Below are the code and all the weights of a small trained network. Each question names an input and a class and asks about switching units off, where a switched-off unit gives its printed mean instead of its output.

import numpy as np


def w(rows, s, z=0):
    codes = np.array(rows[::2]) - 128.0
    scale = np.full(codes.shape[1], s)
    scale[-1] = z or s
    return codes * scale


def f(y):
    return np.maximum(y, 0)


def log_softmax(a):
    a = a - a.max(-1, keepdims=True)
    return a - np.log(np.exp(a).sum(-1, keepdims=True))


def net(x, mask):
    res = np.array(x, float).reshape(1, 4) / 4 @ E
    y = f(res @ A[0][:, :-1].T + A[0][:, -1])
    res = res + np.where(mask, y, B[0][:, -1]) @ B[0][:, :-1]
    return log_softmax(res[-1] @ U[:, :-1].T + U[:, -1])


A, B = {}, {}
E = w([
[139,24,74,175],'x0',
[105,130,220,2],'x1',
[168,226,41,167],'x2',
[205,53,154,152],'x3',
],0.0072)
A[0] = w([
[87,157,111,137,141],'n1',
[183,162,177,146,140],'n2',
[157,187,85,113,154],'n3',
[103,45,167,157,133],'n4',
[90,169,159,103,190],'n5',
[109,136,135,148,99],'n6',
[154,195,113,122,153],'n7',
[159,110,143,69,251],'n8',
[52,120,123,139,99],'n9',
[53,140,178,250,231],'n10',
[107,110,127,69,84],'n11',
[70,119,80,111,128],'n12',
[112,117,106,175,128],'n13',
[123,122,52,162,114],'n14',
],0.016,0.0023)
B[0] = w([
[147,181,82,145,194],'n1',
[148,87,92,171,190],'n2',
[114,116,221,2,244],'n3',
[147,219,213,73,235],'n4',
[109,156,173,86,246],'n5',
[150,141,151,129,142],'n6',
[229,147,152,151,237],'n7',
[194,194,194,51,229],'n8',
[83,69,75,146,176],'n9',
[134,78,123,136,229],'n10',
[100,160,123,92,200],'n11',
[53,126,66,178,180],'n12',
[116,166,178,171,204],'n13',
[122,166,134,68,253],'n14',
],0.0066,0.0067)
U = w([
[2,90,99,246,3],'0',
[162,253,185,67,253],'1',
],0.0084,0.00068)

Each question gives the input, the list of numbers given to net, and the class t.
The units are the neurons (one row each of A and B). Each row of codes is followed by its name. A weight is (code - 128) times the scale printed after its matrix; where a second scale follows, it is the last column's (A, B and U).
mask holds one flag per neuron, in row order. A switched-off neuron (its flag False) gives its mean, the last column of its row in B, instead of its output. The means were averaged over made-up inputs and are rounded, as every weight is.
A unit's drop is (log p(t) with every unit on - log p(t) with that unit switched off) / (log p(t) with every unit on - log p(t) with every unit switched off).
The circuit of an input: a set's keep is (log p(t) with only the set's units on - log p(t) with every unit switched off) / (log p(t) with every unit on - log p(t) with every unit switched off). Starting from the 12 units with the biggest drops (on a tie, the unit counted first), units are removed one at a time, each time the one whose removal leaves the highest keep (on an exact tie, the one counted first), for as long as the keep stays at least 0.8.
circuit, biggest first: the units of the circuit, biggest drop first
top k neurons: the k neurons with the biggest drops, biggest first
drop when u is switched off: that unit's drop, to one decimal
input [7,-6,-5,5], class 1: circuit, biggest first	n4
input [2,-2,2,2], class 0: circuit, biggest first	n8, n4
input [3,-5,-1,0], class 0: circuit, biggest first	n8, n3
input [8,2,-3,-4], class 0: circuit, biggest first	n3, n12
input [3,-1,2,-3], class 0: top 2 neurons	n8, n4
input [2,2,1,-4], class 0: top 2 neurons	n4, n8
input [2,-4,-1,-2], class 0: drop when n3 is switched off	0.1
input [1,1,-1,-4], class 0: drop when n2 is switched off	0.0
input [1,-6,-1,-1], class 0: drop when n8 is switched off	0.2
input [6,1,2,-5], class 0: drop when n4 is switched off	0.1
